[[142 124 115 142 120 122 129 140 113 129 134]
 [126 146 129 128 116 119 127 141 127 116 120]
 [123 149 134 122 126 126 128 133 135 119 117]
 [119 125 140 118 139 139 130 110 137 132 123]]
:
[[129 134 142 124 115 142 120 122 129 140 113]
 [116 120 126 146 129 128 116 119 127 141 127]
 [119 117 123 149 134 122 126 126 128 133 135]
 [132 123 119 125 140 118 139 139 130 110 137]]

[[134 116 135 135 125 130 133 131 132 118 122 123 119]
 [142 118 126 140 138 134 135 142 140 117 132 117 118]
 [117 121 135 119 106 122 124 111 117 124 110 129 125]
 [139 111 132 139 125 132 135 134 135 112 121 116 114]
 [143 133 121 140 152 135 134 147 142 130 146 124 129]
 [140 111 131 140 124 132 135 133 135 112 119 116 114]
 [112 140 124 113 121 122 119 115 116 140 126 138 139]]
:
[[123 119 134 116 135 135 125 130 133 131 132 118 122]
 [117 118 142 118 126 140 138 134 135 142 140 117 132]
 [129 125 117 121 135 119 106 122 124 111 117 124 110]
 [116 114 139 111 132 139 125 132 135 134 135 112 121]
 [124 129 143 133 121 140 152 135 134 147 142 130 146]
 [116 114 140 111 131 140 124 132 135 133 135 112 119]
 [138 139 112 140 124 113 121 122 119 115 116 140 126]]

[[115 145 147 134 135 109 133 119 125]
 [110 147 144 133 135 108 132 125 123]
 [116 143 146 134 133 112 135 122 124]
 [113 151 146 133 133 105 131 124 125]
 [116 144 145 136 134 113 132 124 123]
 [116 145 147 132 133 109 133 122 125]]
:
[[119 125 115 145 147 134 135 109 133]
 [125 123 110 147 144 133 135 108 132]
 [122 124 116 143 146 134 133 112 135]
 [124 125 113 151 146 133 133 105 131]
 [124 123 116 144 145 136 134 113 132]
 [122 125 116 145 147 132 133 109 133]]

[[121 119 129 125 138 121 154 123 136 130 121 141 125 112 131]
 [123 132 121 123 145 124 117 117 130 149 127 137 135 131 110]
 [129 126 129 131 140 128 137 141 109 136 125 124 140 130 105]]
:
[[112 131 121 119 129 125 138 121 154 123 136 130 121 141 125]
 [131 110 123 132 121 123 145 124 117 117 130 149 127 137 135]
 [130 105 129 126 129 131 140 128 137 141 109 136 125 124 140]]

[[132 131 130 123 128 138 115 121 122 127]
 [132 130 130 126 130 130 130 132 132 124]
 [138 138 134 123 138 131 133 149 139 126]
 [129 115 132 128 121 108 140 130 132 119]
 [114 113 118 135 117 122 115 100 116 132]
 [ 98 146 126 127 145 122 149 101 108 116]]
:
[[122 127 132 131 130 123 128 138 115 121]
 [132 124 132 130 130 126 130 130 130 132]
 [139 126 138 138 134 123 138 131 133 149]
 [132 119 129 115 132 128 121 108 140 130]
 [116 132 114 113 118 135 117 122 115 100]
 [108 116  98 146 126 127 145 122 149 101]]

[[134 107 127 110 131 142 106 130 129 111 119 137]
 [140 150 117 131 117 142 113 106 127 117 131 129]
 [132 102 135 111 130 141 104 125 132 122 122 136]]
:
[[119 137 134 107 127 110 131 142 106 130 129 111]
 [131 129 140 150 117 131 117 142 113 106 127 117]
 [122 136 132 102 135 111 130 141 104 125 132 122]]
---
[[116 119 138 116 134 115 114 122]
 [122 107 133 107 141 121 117 111]
 [148 139 108 135 117 148 156 119]
 [128 148 135 149 108 124 134 146]
 [124 104 123 105 148 126 125 107]
 [111 135 151 136 113 111 108 138]
 [112 137 148 137 114 114 110 139]
 [127 128 127 127 129 129 128 130]]
:
[[111 135 151 136 113 111 108 138]
 [112 137 148 137 114 114 110 139]
 [116 119 138 116 134 115 114 122]
 [128 148 135 149 108 124 134 146]
 [122 107 133 107 141 121 117 111]
 [127 128 127 127 129 129 128 130]
 [124 104 123 105 148 126 125 107]
 [148 139 108 135 117 148 156 119]]

[[123 113 148]
 [127 106 150]
 [145 137 117]
 [133 156 108]]
:
[[127 106 150]
 [123 113 148]
 [145 137 117]
 [133 156 108]]

[[134 118 120 117]
 [122 133 124 130]
 [135 123 123 119]
 [123 130 133 137]
 [126 130 134 134]
 [139 119 114 109]
 [120 138 131 138]
 [119 122 139 143]
 [112 133 150 157]
 [133 133 119 118]
 [125 116 132 133]]
:
[[112 133 150 157]
 [119 122 139 143]
 [126 130 134 134]
 [123 130 133 137]
 [125 116 132 133]
 [120 138 131 138]
 [122 133 124 130]
 [135 123 123 119]
 [134 118 120 117]
 [133 133 119 118]
 [139 119 114 109]]

[[129 138 116 133 140 137 112 124 137 116 144 115 129 135 130 111]
 [116 124 140 114 113 123 127 137 150 120 142 119 127 138 121 124]
 [139 131 118 141 141 132 131 120 106 138 113 138 129 117 134 134]
 [132 121 132 130 125 123 142 128 110 142 108 143 128 117 129 143]]
:
[[116 124 140 114 113 123 127 137 150 120 142 119 127 138 121 124]
 [132 121 132 130 125 123 142 128 110 142 108 143 128 117 129 143]
 [139 131 118 141 141 132 131 120 106 138 113 138 129 117 134 134]
 [129 138 116 133 140 137 112 124 137 116 144 115 129 135 130 111]]

[[132 133 116 121 127 130 106 121 136 136 129]
 [119 115 132 126 134 110 119 139 130 147 125]
 [125 123 122 121 131 118 107 130 135 146 127]
 [117 112 142 133 133 111 139 143 123 138 124]
 [121 118 126 123 133 113 112 135 133 148 126]
 [117 112 138 129 134 109 129 142 127 144 125]]
:
[[117 112 142 133 133 111 139 143 123 138 124]
 [117 112 138 129 134 109 129 142 127 144 125]
 [119 115 132 126 134 110 119 139 130 147 125]
 [121 118 126 123 133 113 112 135 133 148 126]
 [125 123 122 121 131 118 107 130 135 146 127]
 [132 133 116 121 127 130 106 121 136 136 129]]

[[125 119 113]
 [131 112 130]
 [134 116 110]
 [142 129 137]
 [138 138 132]
 [114 115 154]
 [121 141 136]
 [136 129 119]]
:
[[114 115 154]
 [142 129 137]
 [121 141 136]
 [138 138 132]
 [131 112 130]
 [136 129 119]
 [125 119 113]
 [134 116 110]]

[[127 129 128 142 133 136 138 129 144]
 [130 133 134 141 134 150 141 137 142]
 [131 134 131 139 141 150 134 131 142]
 [125 132 130 140 134 135 140 128 136]]
:
[[130 133 134 141 134 150 141 137 142]
 [131 134 131 139 141 150 134 131 142]
 [125 132 130 140 134 135 140 128 136]
 [127 129 128 142 133 136 138 129 144]]

[[127 127 131 129 128 127 130]
 [145 144 113 119 148 154 113]
 [153 141 123 141 154 156 133]]
:
[[127 127 131 129 128 127 130]
 [153 141 123 141 154 156 133]
 [145 144 113 119 148 154 113]]
